Here is a tiny trained network, its code and every weight. The questions are about switching its units off for an input and a target symbol, where a switched-off unit gives its printed mean instead of its output.

import numpy as np


def w(rows, s, z=0):
    codes = np.array(rows[::2]) - 128.0
    scale = np.full(codes.shape[1], s)
    scale[-1] = z or s
    return codes * scale


def norm(h):
    return h / np.sqrt((h * h).mean(-1, keepdims=True) + 1e-5)


def f(y):
    return y / 2 * (1 + np.tanh(0.7978845608 * (y + 0.044715 * y**3)))


def softmax(a):
    e = np.exp(a - a.max(-1, keepdims=True))
    return e / e.sum(-1, keepdims=True)


def log_softmax(a):
    a = a - a.max(-1, keepdims=True)
    return a - np.log(np.exp(a).sum(-1, keepdims=True))


def net(x, mask):
    ids = ['ΔΞΠΦΩαβεζμτψ'.index(c) for c in x.split()]
    T = len(ids)
    res = E[ids] + P[:T]
    r = norm(res)
    for j in range(2):
        rows = slice(2 * j, 2 * j + 2)
        q, k, v = (r @ M[0][rows].T for M in (Q, K, V))
        z = softmax(np.where(np.tri(T) > 0, q @ k.T / 2**0.5, -1e9)) @ v
        o = O[0][rows]
        res = res + np.where(mask[j], z, o[:, -1]) @ o[:, :-1]
    y = f(norm(res) @ A[0][:, :-1].T + A[0][:, -1])
    res = res + np.where(mask[2:6], y, B[0][:, -1]) @ B[0][:, :-1]
    return log_softmax(norm(res)[-1] @ U[:, :-1].T + U[:, -1])


Q, K, V, O, A, B = {}, {}, {}, {}, {}, {}
E = w([
[101,139,155,132,170,179],'Δ',
[192,252,76,158,101,177],'Ξ',
[224,99,159,161,138,180],'Π',
[50,151,170,172,67,50],'Φ',
[59,142,170,176,61,27],'Ω',
[94,114,32,115,162,117],'α',
[150,194,188,52,159,105],'β',
[75,141,37,88,143,121],'ε',
[73,121,117,80,91,190],'ζ',
[214,144,167,222,107,98],'μ',
[196,100,150,231,116,127],'τ',
[142,165,185,178,192,171],'ψ',
],0.011)
P = w([
[72,153,197,120,121,255],'0',
[99,140,163,148,78,148],'1',
[113,150,154,156,87,171],'2',
[126,144,139,171,91,160],'3',
[136,142,136,172,103,145],'4',
[144,142,130,179,109,141],'5',
[146,150,119,182,113,128],'6',
[152,147,115,185,122,110],'7',
[155,152,107,183,129,104],'8',
[171,156,105,189,145,90],'9',
[178,162,81,179,146,79],'10',
[189,166,75,180,163,77],'11',
[187,176,72,166,150,79],'12',
[198,163,67,186,131,74],'13',
],0.0062)
Q[0] = w([
[130,124,37,101,62,16],'H0',
[103,92,89,34,73,152],'H0',
[254,230,103,225,170,199],'H1',
[198,243,175,200,122,94],'H1',
],0.0077)
K[0] = w([
[46,52,104,220,157,131],'H0',
[72,37,152,63,74,154],'H0',
[174,230,2,54,207,82],'H1',
[223,231,79,115,192,75],'H1',
],0.007)
V[0] = w([
[110,126,81,169,82,196],'H0',
[102,43,169,172,207,81],'H0',
[221,100,117,238,113,165],'H1',
[195,254,209,60,94,156],'H1',
],0.0065)
O[0] = w([
[88,90,53,209,134,130,197],'H0',
[61,43,147,52,130,183,62],'H0',
[86,199,112,132,35,237,164],'H1',
[128,106,41,2,167,64,252],'H1',
],0.0076,0.004)
A[0] = w([
[14,80,158,82,155,123,48],'N0',
[152,180,240,192,12,150,39],'N1',
[58,150,143,133,44,210,186],'N2',
[51,207,255,120,133,105,4],'N3',
],0.0058,0.0023)
B[0] = w([
[43,124,99,219,158,187,105],'N0',
[50,157,212,62,122,96,229],'N1',
[141,57,134,89,203,51,252],'N2',
[254,203,151,186,155,94,124],'N3',
],0.0065,0.0025)
U = w([
[4,49,40,124,175,137,203],'Δ',
[174,210,2,189,114,163,95],'Ξ',
[161,83,128,66,89,208,167],'Π',
[68,133,138,120,112,70,38],'Φ',
[97,143,125,130,118,85,5],'Ω',
[109,157,200,191,135,118,174],'α',
[197,90,144,36,172,38,209],'β',
[159,123,179,213,173,101,167],'ε',
[96,147,124,127,119,79,3],'ζ',
[85,198,180,61,48,125,111],'μ',
[53,76,146,133,44,161,139],'τ',
[85,161,136,92,224,181,88],'ψ',
],0.0091,0.0044)

Each question gives the input, a string of symbols that net reads in full, and the target symbol t.
The units are the heads (2 rows each of Q, K, V and O) and the neurons (one row each of A and B). Each row of codes is followed by its name. A weight is (code - 128) times the scale printed after its matrix; where a second scale follows, it is the last column's (O, A, B and U).
mask holds one flag per unit, heads first, then neurons. A switched-off unit (its flag False) gives its mean, the last column of its rows in O or B, instead of its output. The means were averaged over made-up inputs and are rounded, as every weight is.
A unit's drop is (log p(t) with every unit on - log p(t) with that unit switched off) / (log p(t) with every unit on - log p(t) with every unit switched off).
The circuit of an input: a set's keep is (log p(t) with only the set's units on - log p(t) with every unit switched off) / (log p(t) with every unit on - log p(t) with every unit switched off). Starting from all 6 units, units are removed one at a time, each time the one whose removal leaves the highest keep (on an exact tie, the one counted first), for as long as the keep stays at least 0.8.
units of the circuit, in order: the units of the circuit, biggest drop first
unit that matters most: the unit with the biggest drop
k most important neurons: the k neurons with the biggest drops, biggest first
which heads matter: for each layer, one digit per head in row order, 1 if its drop is at least 0.15 and else 0, layers parted by /
drop of u: that unit's drop, to one decimal
input α Π ζ, target Δ: unit that matters most -> N2
input τ μ ε τ β μ μ ψ μ, target β: which heads matter -> 01
input τ β τ Φ α Φ τ, target α: which heads matter -> 01
input Ω ζ ζ ζ Ξ Φ Π, target Ξ: units of the circuit, in order -> H0, H1
input Π μ μ Ω ψ ζ ψ ψ, target ψ: units of the circuit, in order -> H1, N2, H0
input ψ Φ μ, target μ: units of the circuit, in order -> N1, H1
input Π ε μ α Ξ Ξ Ξ Π Φ Π ζ α μ, target α: units of the circuit, in order -> H1, N1
input Ω ψ Δ, target Δ: units of the circuit, in order -> N0, H0, N2
input Φ ε Δ ψ μ Π Π Ξ α α, target Ξ: 3 most important neurons -> N1, N2, N0
input ζ Ω Π Ω Π, target Π: units of the circuit, in order -> H1, N2, H0
input ζ ψ Π τ, target τ: 2 most important neurons -> N1, N2
input Π Δ ζ Ω μ Φ μ, target μ: units of the circuit, in order -> H1, N1
input ε μ ε, target Ξ: units of the circuit, in order -> H0, H1
input ε Π Ω ζ Ξ Ω ψ Δ ψ ψ, target Ξ: units of the circuit, in order -> H1, H0
input β β Δ Π τ Π ψ μ Ξ Ξ ψ, target Ξ: units of the circuit, in order -> H1, N1
input ε μ Δ μ Π ζ Ω μ Φ, target μ: 2 most important neurons -> N1, N3
input μ Π μ Ω Δ Ω ψ Φ μ Π ψ ψ, target ψ: unit that matters most -> H0
input ψ Π ε ζ μ Δ ψ α μ Π Π Φ Ω μ, target α: drop of N1 -> 0.2
input ψ τ β Π, target β: drop of H1 -> 0.9
input μ Φ Δ Π, target Π: drop of H1 -> 0.6
